Each row has a name. After each piece below comes the name of the row it's from, unless a question asks for something else. Each question is about the rows just above it. Places in a row count from 0.

Mez: [-65.0 -11.6 -11.6  -0.9  43.0   8.1 -75.6 -45.4 -83.5 -11.6 -81.6 -51.8
 -58.0 -32.7 -11.6]
notod: [-29.7  14.5  82.2  16.4 -66.7 -66.4 -24.0 -79.2 -45.8 -29.3  81.3  46.8
 -73.0 -71.3  23.3]
rut: [ 54.2  51.6  25.9 -82.6  35.5  -9.3  -6.3  72.2 -35.1  57.1  37.6   8.2
  25.8 -30.3 -70.4]
Dabu: [-66.2 -11.2 -80.3 -77.2  72.1 -40.8 -37.1  70.7  72.1  72.1 -66.2 -41.2
 -66.2  80.1 -89.1]
Gagok: [-43.2 -34.2  36.1  63.8 -65.0 -17.7  -2.2 -71.2 -38.4  52.2  61.0  70.8
 -56.6  59.1 -15.3]
Fene: [ 26.2 -57.3 -74.6 -66.4  85.8  71.2 -11.4 -84.0  20.9 -39.3 -33.5  51.2
 -66.4  68.3 -65.6]
lib: [ 22.6 -86.9  11.9  41.3  60.3  29.9 -50.5   8.4  21.0 -60.6 -54.1 -28.7
 -14.4 -20.6 -55.9]
Sekob: [ 43.0 -45.4  36.0  79.8  -0.9  -6.7 -75.6 -65.0  -2.2 -78.3 -73.1  18.8
 -57.7 -70.0 -43.2]
Which row holds this, read backwards? [-45.4 -75.6   8.1  43.0  -0.9 -11.6 -11.6 -65.0] -> Mez
[-24.0 -66.4 -66.7] is which row, read backwards? -> notod
Where in the named rows is [36.1]? -> Gagok, 2
Times [20.9] occurs in Fene: -> 1
How many times does Dabu hold [72.1]? -> 3
Which row holds this, read backwards? [ 59.1 -56.6  70.8] -> Gagok
Which value appears more than once in Mez? -> [-11.6]

rut: [ 20.6   5.3   7.7   8.8   6.7  -2.3  -0.3   5.1  11.2 -24.8 -22.2   3.0
  18.8  19.4  25.2  35.8   2.9  26.4  23.6   2.5  -8.7  22.1 -23.0 -21.9
  25.7   1.8  20.8 -17.3  11.0 -28.7   1.4  -7.7 -12.6  -1.4 -38.1 -23.6
 -25.0 -33.3 -16.0  12.4   3.4 -12.2  26.4   7.6   2.0  25.6  -2.7   3.5
 -28.9  19.4]
rab: [  2.3   6.9 -33.6 -23.9 -10.3   4.6  -1.7   4.3   2.8   9.5  53.9 -18.5
 -29.4 -21.3 -39.7 -19.6  12.5 -43.5 -19.5 -11.3  22.4 -14.0  27.2   1.8
 -29.5  15.2  36.7  20.1 -12.6  12.8  -4.7  10.2  31.7  -7.6  40.4 -13.6
  42.9  59.9  12.1  -9.3   5.1   2.8 -27.8   2.0  -8.3 -16.1 -20.0  -1.4
  21.4 -20.7]
papin: [-49.8 -18.1  14.6  13.6  -0.6  13.3  13.2  -9.5 -49.1  38.7  -5.9  15.5
 -13.2 -25.9  11.0 -31.1  14.8 -35.5 -25.6  21.5  21.1   2.2  17.3  34.1
 -26.9  -9.8 -19.1  -1.3 -11.1  46.9  16.1  14.6 -12.6 -19.2  36.3  28.3
  12.1  30.3  25.9  -6.4 -11.5   9.8  -6.9 -23.7 -25.0 -16.8   9.5 -25.2
   4.7  -9.5]
Sekob: [-34.7 -11.2   2.9 -32.6  -7.5   4.4   1.0  -3.0 -15.1  24.6   6.5   7.7
 -17.2 -14.4 -17.8  -3.6   9.9 -26.3 -25.4   2.0   3.6 -17.1  21.1  30.8
 -22.7  -6.3 -21.9  17.3 -16.2  33.2   2.8  11.4  -0.4 -15.0  63.9  14.4
  17.6  30.5  29.1 -12.0  -6.0  11.2 -17.0 -16.6 -11.0 -23.4   6.4 -12.2
   4.8 -13.4]
Bon: [  6.5  63.9 -26.3 -14.4 -16.2 -11.2   2.9  17.3   4.4 -17.1 -25.4 -15.1
 -34.7   9.9  29.1  -0.4  11.4 -17.7  -7.5   6.4 -32.6  30.8 -17.2  30.5
  -6.0 -22.7  -3.6 -15.0  -6.3 -16.6  17.6   2.0   3.6   2.8  -3.0   1.0
   7.7 -17.0 -12.0  11.2 -11.0 -23.4  14.4  24.6 -13.4  21.1  33.2 -12.2
   4.8 -21.9]
Fene: [-26.7 -17.2  37.1  32.3   4.4   7.8  17.9 -11.3 -34.0   9.7 -28.9  26.9
  -0.1 -10.6  58.0  12.4   4.4 -23.4  -5.5  31.1  36.6  24.6 -18.6   2.5
  -2.8  10.8  17.3 -10.6   2.1  19.8  27.0  17.1 -46.3  17.3   3.2  21.7
 -15.7  23.5  13.0   8.4   1.7  11.8  34.5  10.8 -43.1  25.9  10.0 -57.3
  11.1  21.0]
Dabu: [-48.9 -23.2  35.2  27.9  -5.2  -0.2  15.2   8.0  -0.2  44.8 -62.8  27.1
  17.2  -5.3  17.8 -24.6  30.0  43.2 -21.9  24.9 -31.4 -23.4   2.1  51.2
   2.6 -33.8   1.7  -3.9  -3.5  30.3   6.2  -5.6 -28.9 -21.9  -1.5  41.2
 -25.0 -44.4  19.2  -7.5 -13.6   0.6  -3.5 -44.6   9.0 -19.5  25.7   3.9
 -23.3   0.0]
find: [-26.7 -17.2  37.1  32.3   4.4   7.8  17.9 -11.3 -34.0   9.7 -28.9  26.9
  -0.1 -10.6  58.0  12.4   4.4 -23.4  -5.5  31.1  36.6  24.6 -18.6   2.5
  -2.8  10.8  17.3 -10.6   2.1  19.8  27.0  17.1 -46.3  17.3   3.2  21.7
 -15.7  23.5  13.0   8.4   1.7  11.8  34.5  10.8 -43.1  25.9  10.0 -57.3
  11.1  21.0] -> Fene
Row and place of [25.2] in the named rows: -> rut, 14
[2.3] is at row and place -> rab, 0
Row and place of [-23.7] in the named rows: -> papin, 43
Where in the named rows is [36.6]? -> Fene, 20
Where in the named rows is [6.9]? -> rab, 1
Put [ -0.4 -15.0  63.9  14.4  17.6  30.5  29.1 -12.0  -6.0  11.2 -17.0 -16.6
 -11.0 -23.4   6.4 -12.2   4.8 -13.4 -34.7 -11.2   2.9 -32.6  -7.5   4.4
   1.0  -3.0 -15.1  24.6   6.5   7.7 -17.2 -14.4 -17.8  -3.6   9.9 -26.3
 -25.4   2.0   3.6 -17.1  21.1  30.8 -22.7  -6.3 -21.9  17.3 -16.2  33.2
   2.8  11.4] back in order: which row is it? -> Sekob

rab: [ 48.4  24.3 -21.0  -3.4  38.7  42.2 -33.6 -13.9  -8.6  63.2   6.7  -0.6
 -13.3]
Bon: [ 12.1 -19.8  25.9   1.6  -6.9  -4.8  -4.0  25.9  18.4 -30.8  39.1  14.9
  -2.2]
notod: [ 43.9  53.1 -10.7  -5.0  -9.1 -42.1  18.5  -1.9  14.7  41.4   9.0  -2.1
  22.5]
lib: [-32.0 -30.7 -40.0 -54.0 -20.5 -19.8  41.2 -51.1 -48.7  -5.2 -53.5   2.8
 -36.3]
Gagok: [-26.2 -54.3  -3.0 -35.6 -17.1 -21.0  -4.1  31.5  -8.8 -40.4  20.1 -17.0
  -6.0]
Dabu: [ 58.9  58.9  58.0  62.1   0.4   8.7  -1.3  43.4  56.2 -27.6  47.7  -1.8
  38.7]
Mez: [ 13.9 -23.3  18.3  27.0   8.0 -27.6 -32.8   8.9  15.2 -24.1  23.4 -50.8
   8.8]
fili: [ 43.9  53.1 -10.7  -5.0  -9.1 -42.1  18.5  -1.9  -1.5 -20.7  24.5  -5.5
  22.6]
papin: [-11.6 -46.5  -4.7   6.4  20.1  18.4 -38.5  25.7 -11.0  33.0   8.7 -27.3
 -17.6]
Fene: [  3.8  34.2 -25.6 -29.4  -9.6  27.3  16.9  -1.2 -27.3   9.0  -7.6  15.8
   2.0]
Where in the named rows is [-0.6]? -> rab, 11
How many times does Bon hold [25.9]? -> 2

Gagok: [63.4 64.6 62.4 59.0]
Fene: [56.5 63.3 64.6 62.9]
papin: [63.6 63.6 63.7 63.6]
Which row holds [63.7 63.6 63.6] read backwards? -> papin
[63.6 63.7 63.6] is which row, read backwards? -> papin
[64.6 63.3] is which row, read backwards? -> Fene
[59.0] is at row and place -> Gagok, 3
Which value appears more than once in papin? -> [63.6]
Count of [63.6] in papin: -> 3
Count of [56.5] in Fene: -> 1

rut: [-67.7   8.7   7.3   0.9]
notod: [-68.5   8.6   7.6   0.7]
rab: [-69.0   8.6   7.1   0.9]
papin: [-61.6 -68.4   4.9  -2.2]
Dabu: [  7.5   8.6   0.7 -68.5]
Mez: [-21.3  12.0 -12.5  -4.6]
lib: [62.9 10.6 -5.3  2.1]
Where in the named rows is [7.3]? -> rut, 2
[  8.6   0.7 -68.5   7.6] is which row reordered? -> notod
Row and place of [-61.6] in the named rows: -> papin, 0

Bon: [ 56.9 -77.5   6.6 -20.2 -23.4]
Sekob: [ 66.4  74.1   9.3 -41.4  -0.1]
Dabu: [ -0.1  74.1 -41.4   9.3  66.3]
Mez: [-10.1  66.8   9.3 -29.1 -73.2]
find: [ 56.9 -77.5   6.6 -20.2 -23.4] -> Bon
Where in the named rows is [56.9]? -> Bon, 0
Put [-41.4  -0.1   9.3  66.3  74.1] back in order: which row is it? -> Dabu

papin: [ -0.4 -32.4  68.3  68.3  69.4]
lib: [ 16.2  44.2 -11.6  -0.2  18.9]
Mez: [-15.3 -43.7 -15.2  -0.7 -13.2]
fili: [-15.3 -43.7 -43.7 -15.3 -15.3]
How many times does papin hold [68.3]? -> 2
Times [-15.3] occurs in fili: -> 3

papin: [-64.8 -63.9 -67.6 -66.1  26.8   3.1 -47.8]
Fene: [ 34.4 -66.9 -57.7 -66.9  27.6 -57.7  43.5]
rab: [-13.1  26.9  34.6  27.6  57.9  39.4 -67.5]
fili: [  0.3 -23.7 -12.1 -69.0 -12.1 -59.1  10.6]
find: [-13.1  26.9  34.6  27.6  57.9  39.4 -67.5] -> rab
Which row holds this, read backwards? [-69.0 -12.1 -23.7   0.3] -> fili
The value that fili holds more than once: -> [-12.1]
Which row holds [39.4 57.9 27.6 34.6 26.9] read backwards? -> rab
Which row holds [-64.8 -63.9 -67.6 -66.1  26.8   3.1 -47.8]? -> papin
[-67.6] is at row and place -> papin, 2

